Here is a tiny trained network, its code and every weight. The questions are about switching its units off for an input and a class, where a switched-off unit gives its printed mean instead of its output.

import numpy as np


def w(rows, s, z=0):
    codes = np.array(rows[::2]) - 128.0
    scale = np.full(codes.shape[1], s)
    scale[-1] = z or s
    return codes * scale


def f(y):
    return np.maximum(y, 0)


def log_softmax(a):
    a = a - a.max(-1, keepdims=True)
    return a - np.log(np.exp(a).sum(-1, keepdims=True))


def net(x, mask):
    res = np.array(x, float).reshape(1, 5) / 4 @ E
    y = f(res @ A[0][:, :-1].T + A[0][:, -1])
    res = res + np.where(mask, y, B[0][:, -1]) @ B[0][:, :-1]
    return log_softmax(res[-1] @ U[:, :-1].T + U[:, -1])


A, B = {}, {}
E = w([
[35,152,200,36,243,166,119,188],'x0',
[113,113,208,122,90,149,154,90],'x1',
[232,244,138,1,123,78,207,22],'x2',
[233,126,167,150,192,204,127,133],'x3',
[125,165,140,132,105,135,95,145],'x4',
],0.0057)
A[0] = w([
[196,193,216,177,166,202,138,159,153],'N0',
[92,24,180,186,142,152,89,185,27],'N1',
[31,129,174,58,209,171,135,174,50],'N2',
[73,118,203,99,251,85,67,146,103],'N3',
[133,108,220,214,165,119,70,212,203],'N4',
[172,73,89,111,186,219,132,142,155],'N5',
[88,136,131,36,179,170,112,134,39],'N6',
[58,77,137,200,90,172,104,173,93],'N7',
[2,127,112,65,105,80,120,121,216],'N8',
[121,135,162,150,165,69,110,120,1],'N9',
[139,219,93,118,82,73,174,81,144],'N10',
[201,82,129,200,93,164,182,120,165],'N11',
[124,54,151,207,135,112,60,178,38],'N12',
[136,105,45,176,37,79,127,102,197],'N13',
[82,42,136,207,137,135,69,213,36],'N14',
[115,79,203,105,29,176,176,119,150],'N15',
[77,134,153,89,220,152,94,125,69],'N16',
],0.0071,0.004)
B[0] = w([
[85,225,19,76,100,209,188,188,203],'N0',
[200,85,183,68,59,59,191,41,220],'N1',
[216,48,209,197,91,168,41,86,204],'N2',
[133,39,191,208,44,211,40,149,203],'N3',
[60,79,57,23,69,166,155,160,253],'N4',
[26,113,42,157,124,200,111,180,193],'N5',
[253,54,228,161,51,75,88,66,166],'N6',
[141,112,139,76,77,159,223,132,232],'N7',
[51,130,106,200,167,228,164,194,235],'N8',
[242,38,160,182,37,94,40,66,128],'N9',
[203,62,190,75,77,209,166,120,215],'N10',
[84,41,137,173,80,206,48,183,221],'N11',
[184,85,136,20,63,112,167,48,210],'N12',
[120,101,201,210,117,196,53,215,238],'N13',
[211,52,119,21,40,84,216,69,243],'N14',
[111,28,139,167,255,178,103,233,182],'N15',
[168,57,220,201,135,222,37,104,176],'N16',
],0.0058,0.0064)
U = w([
[193,97,163,194,81,142,49,118,95],'0',
[245,129,166,1,54,61,212,17,73],'1',
[106,101,130,107,163,150,148,216,252],'2',
[84,132,136,108,115,149,124,190,242],'3',
[75,148,93,135,127,205,159,188,165],'4',
[59,106,66,150,194,56,170,153,13],'5',
],0.0063,0.0041)

Each question gives the input, the list of numbers given to net, and the class t.
The units are the neurons (one row each of A and B). Each row of codes is followed by its name. A weight is (code - 128) times the scale printed after its matrix; where a second scale follows, it is the last column's (A, B and U).
mask holds one flag per neuron, in row order. A switched-off neuron (its flag False) gives its mean, the last column of its row in B, instead of its output. The means were averaged over made-up inputs and are rounded, as every weight is.
A unit's drop is (log p(t) with every unit on - log p(t) with that unit switched off) / (log p(t) with every unit on - log p(t) with every unit switched off).
The circuit of an input: a set's keep is (log p(t) with only the set's units on - log p(t) with every unit switched off) / (log p(t) with every unit on - log p(t) with every unit switched off). Starting from the 12 units with the biggest drops (on a tie, the unit counted first), units are removed one at a time, each time the one whose removal leaves the highest keep (on an exact tie, the one counted first), for as long as the keep stays at least 0.8.
units of the circuit, in order: the units of the circuit, biggest drop first
unit that matters most: the unit with the biggest drop
top k neurons: the k neurons with the biggest drops, biggest first
drop of u: that unit's drop, to one decimal
input [-4,-8,7,-7,5], class 2: units of the circuit, in order => N13; N1
input [-7,-3,-4,8,-6], class 4: unit that matters most => N5
input [3,4,-4,4,-4], class 1: top 4 neurons => N1; N8; N13; N14
input [7,3,1,3,6], class 0: top 4 neurons => N2; N6; N3; N16
input [2,6,6,7,5], class 4: units of the circuit, in order => N0; N14
input [1,-6,-6,5,-1], class 1: units of the circuit, in order => N14; N1; N12
input [-7,0,6,0,-1], class 0: units of the circuit, in order => N13; N14
input [-2,-2,3,5,1], class 4: top 3 neurons => N14; N1; N0
input [-7,2,7,-4,-6], class 0: top 2 neurons => N13; N14
input [-2,-4,-8,8,7], class 1: units of the circuit, in order => N14; N12
input [4,4,-7,-7,7], class 1: units of the circuit, in order => N14; N1
input [6,5,-7,3,-6], class 1: units of the circuit, in order => N1; N14
input [8,-8,-2,8,1], class 0: units of the circuit, in order => N2; N3
input [-8,-2,7,-7,-6], class 0: units of the circuit, in order => N13
input [-8,4,7,-2,0], class 0: units of the circuit, in order => N13; N14
input [6,-7,-7,-2,-4], class 1: units of the circuit, in order => N14; N1
input [-2,6,6,8,-1], class 4: top 3 neurons => N0; N14; N1
input [2,7,6,1,2], class 2: drop of N15 => 0.7
input [4,-1,0,-1,-3], class 0: drop of N13 => -0.1
input [6,3,-2,-2,-3], class 0: drop of N3 => 0.2
input [-5,4,4,-7,-8], class 3: drop of N2 => 0.1
input [-6,3,2,4,-8], class 3: unit that matters most => N2
